Below are the code and all the weights of a small trained network. Each question names an input and a target symbol and asks about switching units off, where a switched-off unit gives its printed mean instead of its output.

import numpy as np


def w(rows, s, z=0):
    codes = np.array(rows[::2]) - 128.0
    scale = np.full(codes.shape[1], s)
    scale[-1] = z or s
    return codes * scale


def f(y):
    return np.maximum(y, 0)


def softmax(a):
    e = np.exp(a - a.max(-1, keepdims=True))
    return e / e.sum(-1, keepdims=True)


def log_softmax(a):
    a = a - a.max(-1, keepdims=True)
    return a - np.log(np.exp(a).sum(-1, keepdims=True))


def net(x, mask):
    ids = ['ΘΠΦαβγελσ'.index(c) for c in x.split()]
    T = len(ids)
    res = E[ids] + P[:T]
    q, k, v = (res @ M[0].T for M in (Q, K, V))
    z = softmax(np.where(np.tri(T) > 0, q @ k.T / 4**0.5, -1e9)) @ v
    res = res + np.where(mask[0], z, O[0][:, -1]) @ O[0][:, :-1]
    y = f(res @ A[0][:, :-1].T + A[0][:, -1])
    res = res + np.where(mask[1:9], y, B[0][:, -1]) @ B[0][:, :-1]
    return log_softmax(res[-1] @ U[:, :-1].T + U[:, -1])


Q, K, V, O, A, B = {}, {}, {}, {}, {}, {}
E = w([
[112,162,229],'Θ',
[172,115,207],'Π',
[177,135,216],'Φ',
[199,161,226],'α',
[157,174,223],'β',
[145,120,207],'γ',
[46,92,205],'ε',
[249,32,113],'λ',
[110,13,141],'σ',
],0.012)
P = w([
[160,86,167],'0',
[238,134,182],'1',
[101,7,237],'2',
[95,119,64],'3',
[254,58,9],'4',
[52,77,136],'5',
],0.008)
Q[0] = w([
[160,116,5],'h1',
[89,103,123],'h1',
[79,156,157],'h1',
[132,175,109],'h1',
],0.022)
K[0] = w([
[159,108,250],'h1',
[164,134,83],'h1',
[146,242,60],'h1',
[254,213,219],'h1',
],0.0096)
V[0] = w([
[163,196,208],'h1',
[47,82,78],'h1',
[192,85,11],'h1',
[235,52,137],'h1',
],0.012)
O[0] = w([
[61,156,79,130],'h1',
[185,117,216,125],'h1',
[219,101,68,59],'h1',
[115,8,43,254],'h1',
],0.011,0.0091)
A[0] = w([
[128,206,213,95],'n1',
[102,86,122,193],'n2',
[175,104,63,57],'n3',
[109,248,140,106],'n4',
[56,63,62,110],'n5',
[86,78,120,112],'n6',
[199,137,96,253],'n7',
[171,205,186,213],'n8',
],0.012,0.0032)
B[0] = w([
[124,142,133,155],'n1',
[176,143,134,209],'n2',
[148,182,126,175],'n3',
[193,158,159,143],'n4',
[135,163,123,251],'n5',
[134,156,134,212],'n6',
[119,88,110,156],'n7',
[1,92,97,140],'n8',
],0.0093,0.018)
U = w([
[181,209,169,168],'Θ',
[109,118,104,66],'Π',
[59,66,70,2],'Φ',
[66,98,63,135],'α',
[128,161,123,147],'β',
[72,76,87,100],'γ',
[50,58,155,152],'ε',
[156,147,93,58],'λ',
[105,2,126,207],'σ',
],0.0081,0.0019)

Each question gives the input, a string of symbols that net reads in full, and the target symbol t.
The units are the heads (4 rows each of Q, K, V and O) and the neurons (one row each of A and B). Each row of codes is followed by its name. A weight is (code - 128) times the scale printed after its matrix; where a second scale follows, it is the last column's (O, A, B and U).
mask holds one flag per unit, heads first, then neurons. A switched-off unit (its flag False) gives its mean, the last column of its rows in O or B, instead of its output. The means were averaged over made-up inputs and are rounded, as every weight is.
A unit's drop is (log p(t) with every unit on - log p(t) with that unit switched off) / (log p(t) with every unit on - log p(t) with every unit switched off).
The circuit of an input: a set's keep is (log p(t) with only the set's units on - log p(t) with every unit switched off) / (log p(t) with every unit on - log p(t) with every unit switched off). Starting from all 9 units, units are removed one at a time, each time the one whose removal leaves the highest keep (on an exact tie, the one counted first), for as long as the keep stays at least 0.8.
circuit, biggest first: the units of the circuit, biggest drop first
unit that matters most: the unit with the biggest drop
k most important neurons: the k neurons with the biggest drops, biggest first
drop when u is switched off: that unit's drop, to one decimal
input λ α β, target λ: unit that matters most	h1
input σ Φ σ ε β, target σ: circuit, biggest first	(h1, n5, n7)
input β Θ λ σ λ, target λ: circuit, biggest first	(n3, h1, n5)
input α γ σ σ σ Π, target σ: circuit, biggest first	(h1, n7)
input σ ε σ β α, target σ: 3 most important neurons	(n5, n7, n6)
input ε Θ ε σ Θ, target ε: circuit, biggest first	(h1, n8, n5, n2)
input σ α γ σ Π ε, target σ: 2 most important neurons	(n5, n3)
input ε γ γ, target ε: circuit, biggest first	(h1, n8, n5)
input γ σ λ, target λ: 4 most important neurons	(n3, n5, n2, n6)
input α Π β ε λ ε, target λ: circuit, biggest first	(h1, n3, n5)
input λ γ γ, target λ: 3 most important neurons	(n3, n5, n2)
input β γ σ Θ λ Θ, target λ: 2 most important neurons	(n3, n5)
input ε Θ α, target ε: drop when n6 is switched off	0.0
input α σ ε ε σ, target ε: drop when n5 is switched off	0.1
input α σ Π α σ γ, target σ: drop when n5 is switched off	0.0
input ε σ α ε Π α, target ε: unit that matters most	n8
